Below is a small trained network, with its code and all its weights. Each question gives an input and a class and asks what happens when units are switched off, that is, made to give their printed mean instead of their output.

import numpy as np


def w(rows, s, z=0):
    codes = np.array(rows[::2]) - 128.0
    scale = np.full(codes.shape[1], s)
    scale[-1] = z or s
    return codes * scale


def f(y):
    return y / 2 * (1 + np.tanh(0.7978845608 * (y + 0.044715 * y**3)))


def log_softmax(a):
    a = a - a.max(-1, keepdims=True)
    return a - np.log(np.exp(a).sum(-1, keepdims=True))


def net(x, mask):
    res = np.array(x, float).reshape(1, 7) / 4 @ E
    y = f(res @ A[0][:, :-1].T + A[0][:, -1])
    res = res + np.where(mask, y, B[0][:, -1]) @ B[0][:, :-1]
    return log_softmax(res[-1] @ U[:, :-1].T + U[:, -1])


A, B = {}, {}
E = w([
[135,126,131,133,129,129],'x0',
[146,207,209,91,15,51],'x1',
[135,28,144,53,137,84],'x2',
[53,140,251,134,145,210],'x3',
[2,98,128,219,138,31],'x4',
[127,132,126,127,129,127],'x5',
[148,198,155,108,226,75],'x6',
],0.0053)
A[0] = w([
[148,189,147,106,254,41,87],'n0',
[166,124,44,121,113,75,78],'n1',
[80,120,121,180,126,80,52],'n2',
[142,152,166,122,76,90,36],'n3',
[70,109,130,153,133,69,61],'n4',
[128,51,161,64,142,91,82],'n5',
[101,159,76,46,85,182,168],'n6',
[140,129,156,146,91,112,50],'n7',
[173,124,67,150,121,81,43],'n8',
[65,120,109,193,127,88,65],'n9',
[117,76,113,162,41,166,66],'n10',
[66,115,231,113,129,191,68],'n11',
[114,161,148,61,78,64,58],'n12',
[130,28,169,57,144,83,63],'n13',
[104,62,77,151,11,167,84],'n14',
[180,140,136,76,123,183,38],'n15',
[126,136,137,129,97,111,178],'n16',
[151,159,166,161,57,90,92],'n17',
[118,168,152,96,65,91,33],'n18',
[116,96,69,158,199,170,63],'n19',
[59,111,142,155,143,60,48],'n20',
[117,138,114,97,119,125,253],'n21',
[176,139,120,55,108,192,56],'n22',
[153,138,33,120,86,76,109],'n23',
[116,238,66,208,84,183,85],'n24',
[203,140,139,113,134,182,54],'n25',
[119,35,138,43,104,93,95],'n26',
[140,150,176,132,69,92,53],'n27',
[21,131,101,120,100,104,132],'n28',
[125,75,86,154,200,173,52],'n29',
],0.0098,0.0071)
B[0] = w([
[194,94,162,64,77,236,194],'n0',
[108,164,213,171,172,113,175],'n1',
[158,186,105,108,120,103,137],'n2',
[69,168,123,75,143,132,133],'n3',
[172,168,115,133,132,88,140],'n4',
[101,166,88,162,124,171,151],'n5',
[177,89,115,137,143,82,188],'n6',
[107,157,138,89,134,148,112],'n7',
[105,199,208,130,154,139,141],'n8',
[175,160,97,120,113,92,151],'n9',
[167,124,168,78,111,177,136],'n10',
[112,145,251,190,180,121,176],'n11',
[87,80,112,91,144,106,163],'n12',
[94,190,73,162,123,190,158],'n13',
[196,116,180,42,109,201,167],'n14',
[151,204,133,100,109,86,141],'n15',
[143,82,95,124,154,119,179],'n16',
[78,92,104,85,141,118,165],'n17',
[60,144,130,80,134,116,140],'n18',
[53,91,114,57,134,82,158],'n19',
[176,166,137,138,111,76,146],'n20',
[144,37,92,158,130,84,255],'n21',
[169,181,122,110,97,63,160],'n22',
[100,130,216,196,155,117,198],'n23',
[73,163,41,187,116,213,178],'n24',
[147,179,108,126,102,83,143],'n25',
[91,144,63,164,111,178,176],'n26',
[82,129,123,68,153,124,142],'n27',
[189,102,104,133,117,79,166],'n28',
[47,118,130,60,137,79,154],'n29',
],0.029,0.006)
U = w([
[68,111,58,84,164,78,110],'0',
[208,202,49,164,102,48,98],'1',
[126,168,181,229,198,129,99],'2',
[158,109,66,175,132,123,249],'3',
[191,115,107,112,92,196,97],'4',
[106,178,2,214,119,181,107],'5',
],0.0073,0.015)

Each question gives the input, the list of numbers given to net, and the class t.
The units are the neurons (one row each of A and B). Each row of codes is followed by its name. A weight is (code - 128) times the scale printed after its matrix; where a second scale follows, it is the last column's (A, B and U).
mask holds one flag per neuron, in row order. A switched-off neuron (its flag False) gives its mean, the last column of its row in B, instead of its output. The means were averaged over made-up inputs and are rounded, as every weight is.
A unit's drop is (log p(t) with every unit on - log p(t) with that unit switched off) / (log p(t) with every unit on - log p(t) with every unit switched off).
The circuit of an input: a set's keep is (log p(t) with only the set's units on - log p(t) with every unit switched off) / (log p(t) with every unit on - log p(t) with every unit switched off). Starting from the 12 units with the biggest drops (on a tie, the unit counted first), units are removed one at a time, each time the one whose removal leaves the highest keep (on an exact tie, the one counted first), for as long as the keep stays at least 0.8.
circuit, biggest first: the units of the circuit, biggest drop first
most important unit: the unit with the biggest drop
k most important neurons: the k neurons with the biggest drops, biggest first
drop when u is switched off: that unit's drop, to one decimal
input [2,-7,-4,-7,-4,5,-3], class 0: 2 most important neurons	n19, n29
input [-6,6,6,-6,-2,-5,-6], class 0: most important unit	n12
input [3,0,6,3,3,-7,3], class 5: circuit, biggest first	n13, n5, n26
input [-7,7,1,-4,8,-2,4], class 1: 2 most important neurons	n20, n4
input [4,-5,4,2,0,6,-6], class 4: 2 most important neurons	n14, n10
input [3,8,-4,-8,-8,-1,-3], class 0: 2 most important neurons	n17, n12
input [-7,3,-8,-7,-1,5,-2], class 5: 3 most important neurons	n24, n11, n17
input [-6,-3,8,3,-6,3,0], class 5: circuit, biggest first	n13, n26
input [3,-4,1,-6,7,3,-7], class 1: circuit, biggest first	n9, n2
input [3,2,2,-7,-1,-7,6], class 2: circuit, biggest first	n1, n23
input [8,-7,7,4,8,-6,4], class 1: 3 most important neurons	n20, n4, n9
input [-2,-7,8,6,-5,3,2], class 5: 3 most important neurons	n13, n5, n26
input [-1,-2,-3,5,-1,1,6], class 4: 3 most important neurons	n0, n23, n1
input [-6,-8,3,-5,7,-6,5], class 0: most important unit	n19
input [-5,0,8,5,-8,-2,-6], class 1: 2 most important neurons	n22, n15
input [6,1,-7,6,6,-6,0], class 5: 3 most important neurons	n24, n23, n6
input [4,3,-6,2,5,-8,-1], class 5: 2 most important neurons	n24, n6
input [5,4,2,6,6,-3,7], class 4: 2 most important neurons	n0, n23
input [-7,7,-8,-8,2,0,-5], class 2: 2 most important neurons	n23, n1
input [7,-7,1,-2,5,3,6], class 0: circuit, biggest first	n19
input [5,-6,6,-2,-5,-5,-7], class 4: drop when n24 is switched off	0.1
input [5,6,5,-8,0,-1,8], class 2: drop when n1 is switched off	1.0
input [-5,0,-4,5,-6,-5,5], class 1: drop when n25 is switched off	0.3
